Below are the code and all the weights of a small trained network. Each question names an input and a class and asks about switching units off, where a switched-off unit gives its printed mean instead of its output.

import numpy as np


def w(rows, s, z=0):
    codes = np.array(rows[::2]) - 128.0
    scale = np.full(codes.shape[1], s)
    scale[-1] = z or s
    return codes * scale


def norm(h):
    return h / np.sqrt((h * h).mean(-1, keepdims=True) + 1e-5)


def f(y):
    return y / 2 * (1 + np.tanh(0.7978845608 * (y + 0.044715 * y**3)))


def log_softmax(a):
    a = a - a.max(-1, keepdims=True)
    return a - np.log(np.exp(a).sum(-1, keepdims=True))


def net(x, mask):
    res = np.array(x, float).reshape(1, 7) / 4 @ E
    u = 0
    for l in range(2):
        y = f(norm(res) @ A[l][:, :-1].T + A[l][:, -1])
        res = res + np.where(mask[u : u + 6], y, B[l][:, -1]) @ B[l][:, :-1]
        u += 6
    return log_softmax(norm(res)[-1] @ U[:, :-1].T + U[:, -1])


A, B = {}, {}
E = w([
[90,212,119,17,238],'x0',
[131,137,241,53,135],'x1',
[52,155,43,161,107],'x2',
[48,91,114,158,187],'x3',
[157,156,134,113,120],'x4',
[157,253,155,185,193],'x5',
[214,145,187,164,144],'x6',
],0.005)
A[0] = w([
[111,128,218,196,53,184],'0.n0',
[153,172,171,254,55,151],'0.n1',
[44,40,213,87,141,113],'0.n2',
[208,159,131,231,161,163],'0.n3',
[222,84,125,121,118,33],'0.n4',
[222,124,176,89,129,3],'0.n5',
],0.0064,0.0034)
B[0] = w([
[149,102,33,66,168,235],'0.n0',
[172,77,68,82,211,251],'0.n1',
[115,137,33,85,207,217],'0.n2',
[15,164,77,18,188,234],'0.n3',
[64,55,210,185,91,131],'0.n4',
[133,138,244,254,36,155],'0.n5',
],0.0062,0.0028)
A[1] = w([
[63,170,140,45,99,198],'1.n0',
[159,255,121,180,191,253],'1.n1',
[132,101,73,173,126,62],'1.n2',
[190,123,186,94,100,29],'1.n3',
[119,120,113,177,106,78],'1.n4',
[128,238,99,126,65,182],'1.n5',
],0.0079,0.0033)
B[1] = w([
[59,130,69,76,226,229],'1.n0',
[52,80,42,50,230,254],'1.n1',
[226,54,86,62,100,148],'1.n2',
[40,168,230,255,53,148],'1.n3',
[118,44,115,143,106,111],'1.n4',
[177,75,73,79,212,172],'1.n5',
],0.0066,0.0043)
U = w([
[72,141,71,42,185,252],'0',
[147,123,187,181,1,4],'1',
],0.0091,0.0044)

Each question gives the input, the list of numbers given to net, and the class t.
The units are the neurons (one row each of A and B). Each row of codes is followed by its name. A weight is (code - 128) times the scale printed after its matrix; where a second scale follows, it is the last column's (A, B and U).
mask holds one flag per neuron, layer by layer. A switched-off neuron (its flag False) gives its mean, the last column of its row in B, instead of its output. The means were averaged over made-up inputs and are rounded, as every weight is.
A unit's drop is (log p(t) with every unit on - log p(t) with that unit switched off) / (log p(t) with every unit on - log p(t) with every unit switched off).
The circuit of an input: a set's keep is (log p(t) with only the set's units on - log p(t) with every unit switched off) / (log p(t) with every unit on - log p(t) with every unit switched off). Starting from all 12 units, units are removed one at a time, each time the one whose removal leaves the highest keep (on an exact tie, the one counted first), for as long as the keep stays at least 0.8.
circuit, biggest first: the units of the circuit, biggest drop first
k most important neurons: the k neurons with the biggest drops, biggest first
k most important neurons of layer l: the k neurons of layer l with the biggest drops, biggest first
drop when u is switched off: that unit's drop, to one decimal
input [-7,-1,3,-5,-8,-8,-6], class 1: circuit, biggest first -> 1.n1; 0.n3
input [-7,7,0,-6,-8,-3,2], class 1: circuit, biggest first -> 1.n1
input [1,1,-5,1,8,-6,-1], class 1: circuit, biggest first -> 0.n3; 1.n1; 0.n5; 1.n3
input [-4,-7,4,-2,-8,-1,-8], class 1: circuit, biggest first -> 1.n1; 0.n3; 1.n0
input [-7,1,6,-6,-6,2,-8], class 1: 4 most important neurons -> 1.n1; 0.n3; 1.n0; 0.n2
input [-6,6,-4,1,0,-6,3], class 1: circuit, biggest first -> 1.n1; 1.n3
input [-5,-2,-1,-6,-6,-7,-2], class 1: 3 most important neurons of layer 1 -> 1.n1; 1.n0; 1.n5
input [5,-2,-7,1,8,-6,2], class 1: 2 most important neurons -> 0.n3; 0.n5
input [2,1,-7,-8,-1,-1,8], class 1: drop when 1.n0 is switched off -> 0.0
input [0,4,-6,-1,4,-7,1], class 1: drop when 0.n5 is switched off -> 0.1
input [-8,-1,3,-5,4,3,7], class 0: drop when 0.n3 is switched off -> 0.4
